Below are the code and all the weights of a small trained network. Each question names an input and a class and asks about switching units off, where a switched-off unit gives its printed mean instead of its output.

import numpy as np


def w(rows, s, z=0):
    codes = np.array(rows[::2]) - 128.0
    scale = np.full(codes.shape[1], s)
    scale[-1] = z or s
    return codes * scale


def f(y):
    return np.maximum(y, 0)


def log_softmax(a):
    a = a - a.max(-1, keepdims=True)
    return a - np.log(np.exp(a).sum(-1, keepdims=True))


def net(x, mask):
    res = np.array(x, float).reshape(1, 7) / 4 @ E
    y = f(res @ A[0][:, :-1].T + A[0][:, -1])
    res = res + np.where(mask, y, B[0][:, -1]) @ B[0][:, :-1]
    return log_softmax(res[-1] @ U[:, :-1].T + U[:, -1])


A, B = {}, {}
E = w([
[150,37,142,55,142],'x0',
[112,169,252,90,136],'x1',
[66,165,73,39,62],'x2',
[50,128,102,115,238],'x3',
[128,128,128,128,127],'x4',
[128,127,127,128,128],'x5',
[209,189,96,75,174],'x6',
],0.013)
A[0] = w([
[154,56,108,83,138,32],'N0',
[120,162,93,169,116,77],'N1',
[203,118,150,123,34,64],'N2',
[138,110,86,134,128,56],'N3',
[88,51,143,130,104,76],'N4',
[110,202,126,169,116,30],'N5',
[137,74,72,135,137,69],'N6',
[124,120,158,111,134,46],'N7',
[123,145,155,117,132,33],'N8',
[147,47,161,51,142,43],'N9',
[75,111,109,107,218,73],'N10',
[176,174,107,94,177,55],'N11',
[204,160,112,89,133,75],'N12',
[74,103,139,156,105,84],'N13',
[99,250,121,210,110,9],'N14',
[69,77,143,156,127,106],'N15',
[95,154,218,114,128,93],'N16',
[98,97,137,148,112,66],'N17',
[181,188,129,113,167,57],'N18',
[90,71,150,148,93,80],'N19',
[66,124,159,184,82,75],'N20',
[76,155,99,70,93,60],'N21',
[132,92,66,137,137,77],'N22',
[155,88,48,174,94,98],'N23',
[130,112,85,156,118,66],'N24',
[119,144,186,84,116,91],'N25',
[69,119,115,112,203,76],'N26',
[133,79,120,70,123,64],'N27',
[134,162,201,112,124,75],'N28',
[168,164,106,79,186,83],'N29',
[95,147,120,58,66,83],'N30',
[187,74,163,180,182,67],'N31',
[83,123,144,162,115,87],'N32',
[96,141,100,56,77,69],'N33',
[167,105,150,179,156,54],'N34',
[73,124,114,124,172,80],'N35',
[154,127,179,148,148,106],'N36',
[194,81,140,107,69,82],'N37',
[91,108,140,150,111,92],'N38',
[166,131,138,151,39,73],'N39',
[75,125,111,117,204,75],'N40',
],0.018,0.011)
B[0] = w([
[113,81,173,104,155,190],'N0',
[101,100,154,93,161,176],'N1',
[145,223,197,160,76,247],'N2',
[93,139,110,101,150,156],'N3',
[163,81,102,91,97,219],'N4',
[104,62,187,81,125,181],'N5',
[99,164,113,90,158,194],'N6',
[109,132,135,116,144,145],'N7',
[115,150,103,116,136,137],'N8',
[95,41,210,66,151,226],'N9',
[141,197,202,155,83,238],'N10',
[182,109,55,96,79,190],'N11',
[189,103,81,97,70,195],'N12',
[179,133,85,114,101,198],'N13',
[105,7,242,93,147,236],'N14',
[172,110,84,98,78,224],'N15',
[76,209,51,71,190,226],'N16',
[158,114,106,117,112,170],'N17',
[161,97,68,111,94,188],'N18',
[188,117,91,107,105,214],'N19',
[177,91,82,99,99,229],'N20',
[127,79,93,239,152,209],'N21',
[100,174,117,89,186,191],'N22',
[70,204,85,67,199,235],'N23',
[101,166,95,110,168,166],'N24',
[94,182,86,89,189,194],'N25',
[139,201,177,153,93,225],'N26',
[116,46,191,113,140,185],'N27',
[97,182,92,89,183,200],'N28',
[182,105,79,101,73,201],'N29',
[113,114,84,211,160,222],'N30',
[98,56,87,236,151,250],'N31',
[178,103,98,120,112,183],'N32',
[117,75,96,235,164,215],'N33',
[92,102,91,225,140,200],'N34',
[138,178,171,141,102,195],'N35',
[103,123,98,179,162,198],'N36',
[137,171,197,132,111,220],'N37',
[172,127,98,111,115,179],'N38',
[125,211,197,149,67,228],'N39',
[132,207,199,161,75,221],'N40',
],0.012,0.015)
U = w([
[179,228,177,172,72,109],'0',
[146,118,74,252,161,98],'1',
[242,132,55,84,72,88],'2',
[112,213,77,76,202,74],'3',
[143,74,201,88,147,253],'4',
],0.012,0.013)

Each question gives the input, the list of numbers given to net, and the class t.
The units are the neurons (one row each of A and B). Each row of codes is followed by its name. A weight is (code - 128) times the scale printed after its matrix; where a second scale follows, it is the last column's (A, B and U).
mask holds one flag per neuron, in row order. A switched-off neuron (its flag False) gives its mean, the last column of its row in B, instead of its output. The means were averaged over made-up inputs and are rounded, as every weight is.
A unit's drop is (log p(t) with every unit on - log p(t) with that unit switched off) / (log p(t) with every unit on - log p(t) with every unit switched off).
The circuit of an input: a set's keep is (log p(t) with only the set's units on - log p(t) with every unit switched off) / (log p(t) with every unit on - log p(t) with every unit switched off). Starting from the 12 units with the biggest drops (on a tie, the unit counted first), units are removed one at a time, each time the one whose removal leaves the highest keep (on an exact tie, the one counted first), for as long as the keep stays at least 0.8.
units of the circuit, in order: the units of the circuit, biggest drop first
unit that matters most: the unit with the biggest drop
top k neurons: the k neurons with the biggest drops, biggest first
drop when u is switched off: that unit's drop, to one decimal
input [6,-8,-1,3,6,8,-6], class 3: unit that matters most	N23
input [-4,7,8,2,-3,0,6], class 1: top 2 neurons	(N21, N33)
input [-8,2,-1,8,4,4,4], class 0: top 3 neurons	(N40, N26, N10)
input [0,8,0,7,0,2,-4], class 3: top 2 neurons	(N16, N25)
input [-5,5,-8,7,6,-2,4], class 1: top 4 neurons	(N31, N34, N36, N2)
input [2,2,4,-2,-7,4,4], class 1: units of the circuit, in order	(N33, N30)
input [6,-6,2,1,1,-8,4], class 3: top 2 neurons	(N14, N23)
input [0,6,6,0,-7,2,-3], class 1: top 3 neurons	(N21, N33, N30)
input [6,8,4,-7,7,7,-4], class 3: top 2 neurons	(N16, N25)
input [-1,0,-6,-1,0,7,8], class 2: top 2 neurons	(N12, N11)
input [-3,4,-7,-2,7,-7,8], class 2: top 3 neurons	(N12, N11, N18)
input [-6,-7,7,-4,0,3,3], class 1: top 3 neurons	(N33, N21, N30)
input [-8,-8,4,6,-8,-2,-8], class 2: top 4 neurons	(N20, N15, N13, N32)
input [-5,4,-2,4,6,3,2], class 4: top 3 neurons	(N14, N2, N23)
input [7,3,7,6,-4,5,0], class 1: top 4 neurons	(N21, N33, N30, N14)
input [-3,8,8,1,-1,-8,-7], class 1: units of the circuit, in order	(N21)
input [5,-8,0,-3,-2,5,7], class 3: top 3 neurons	(N23, N22, N6)
input [-4,-6,-5,5,-7,5,7], class 2: drop when N11 is switched off	0.5
input [-6,3,4,3,5,3,8], class 2: drop when N8 is switched off	0.0
input [7,0,5,0,5,8,-1], class 4: unit that matters most	N9
input [-5,2,2,3,-6,6,0], class 4: drop when N14 is switched off	0.1
input [-7,3,0,0,5,2,-6], class 4: drop when N5 is switched off	0.4
